Here is a tiny trained network, its code and every weight. The questions are about switching its units off for an input and a class, where a switched-off unit gives its printed mean instead of its output.

import numpy as np


def w(rows, s, z=0):
    codes = np.array(rows[::2]) - 128.0
    scale = np.full(codes.shape[1], s)
    scale[-1] = z or s
    return codes * scale


def f(y):
    return y / 2 * (1 + np.tanh(0.7978845608 * (y + 0.044715 * y**3)))


def log_softmax(a):
    a = a - a.max(-1, keepdims=True)
    return a - np.log(np.exp(a).sum(-1, keepdims=True))


def net(x, mask):
    res = np.array(x, float).reshape(1, 2) / 4 @ E
    y = f(res @ A[0][:, :-1].T + A[0][:, -1])
    res = res + np.where(mask, y, B[0][:, -1]) @ B[0][:, :-1]
    return log_softmax(res[-1] @ U[:, :-1].T + U[:, -1])


A, B = {}, {}
E = w([
[104,14,144,56,114,30,112,125,207,114,172],'x0',
[8,116,88,128,123,198,108,58,162,97,47],'x1',
],0.012)
A[0] = w([
[201,236,86,149,166,231,75,112,41,215,109,2],'N0',
[141,127,91,186,228,196,179,116,21,130,95,234],'N1',
[115,63,108,67,95,113,53,109,236,155,224,19],'N2',
[37,149,134,81,78,188,117,53,169,169,59,50],'N3',
[19,136,30,206,172,115,127,54,168,98,15,52],'N4',
[241,175,163,182,200,30,172,191,32,150,254,59],'N5',
],0.0052,0.0081)
B[0] = w([
[117,79,227,228,245,93,85,177,78,100,169,195],'N0',
[87,60,127,46,112,74,191,138,93,126,172,247],'N1',
[141,137,241,250,228,119,100,196,54,135,190,165],'N2',
[234,204,144,194,124,153,68,121,118,127,116,170],'N3',
[183,208,140,157,142,148,65,86,120,183,95,192],'N4',
[166,187,76,127,131,188,130,115,182,207,57,233],'N5',
],0.013,0.011)
U = w([
[184,229,103,143,108,146,97,92,152,215,68,49],'0',
[105,84,204,164,167,90,116,154,82,115,217,52],'1',
[83,66,40,3,18,83,176,101,144,141,134,247],'2',
],0.011,0.012)

Each question gives the input, the list of numbers given to net, and the class t.
The units are the neurons (one row each of A and B). Each row of codes is followed by its name. A weight is (code - 128) times the scale printed after its matrix; where a second scale follows, it is the last column's (A, B and U).
mask holds one flag per neuron, in row order. A switched-off neuron (its flag False) gives its mean, the last column of its row in B, instead of its output. The means were averaged over made-up inputs and are rounded, as every weight is.
A unit's drop is (log p(t) with every unit on - log p(t) with that unit switched off) / (log p(t) with every unit on - log p(t) with every unit switched off).
The circuit of an input: a set's keep is (log p(t) with only the set's units on - log p(t) with every unit switched off) / (log p(t) with every unit on - log p(t) with every unit switched off). Starting from all 6 units, units are removed one at a time, each time the one whose removal leaves the highest keep (on an exact tie, the one counted first), for as long as the keep stays at least 0.8.
units of the circuit, in order: the units of the circuit, biggest drop first
most important unit: the unit with the biggest drop
k most important neurons: the k neurons with the biggest drops, biggest first
drop when u is switched off: that unit's drop, to one decimal
input [-5,3], class 1: units of the circuit, in order	N5
input [-3,-3], class 2: units of the circuit, in order	N4, N2, N3
input [-8,7], class 1: 2 most important neurons	N0, N1
input [4,5], class 0: 2 most important neurons	N1, N0
input [5,5], class 0: 4 most important neurons	N1, N0, N4, N3
input [-7,6], class 1: 3 most important neurons	N0, N1, N5
input [-7,-5], class 1: 2 most important neurons	N0, N1
input [2,-1], class 2: 2 most important neurons	N0, N2
input [4,-5], class 0: 2 most important neurons	N1, N5
input [6,4], class 1: 2 most important neurons	N2, N5
input [-4,-1], class 1: 2 most important neurons	N0, N5
input [-3,0], class 2: 2 most important neurons	N2, N0
input [2,-5], class 0: 2 most important neurons	N1, N5
input [7,4], class 1: units of the circuit, in order	N2
input [-3,1], class 2: 2 most important neurons	N2, N0
input [8,-8], class 0: drop when N0 is switched off	0.3
input [-1,-6], class 0: drop when N5 is switched off	0.6
input [0,2], class 2: drop when N0 is switched off	0.2
input [-2,-1], class 2: 2 most important neurons	N0, N2
input [1,-3], class 2: most important unit	N4
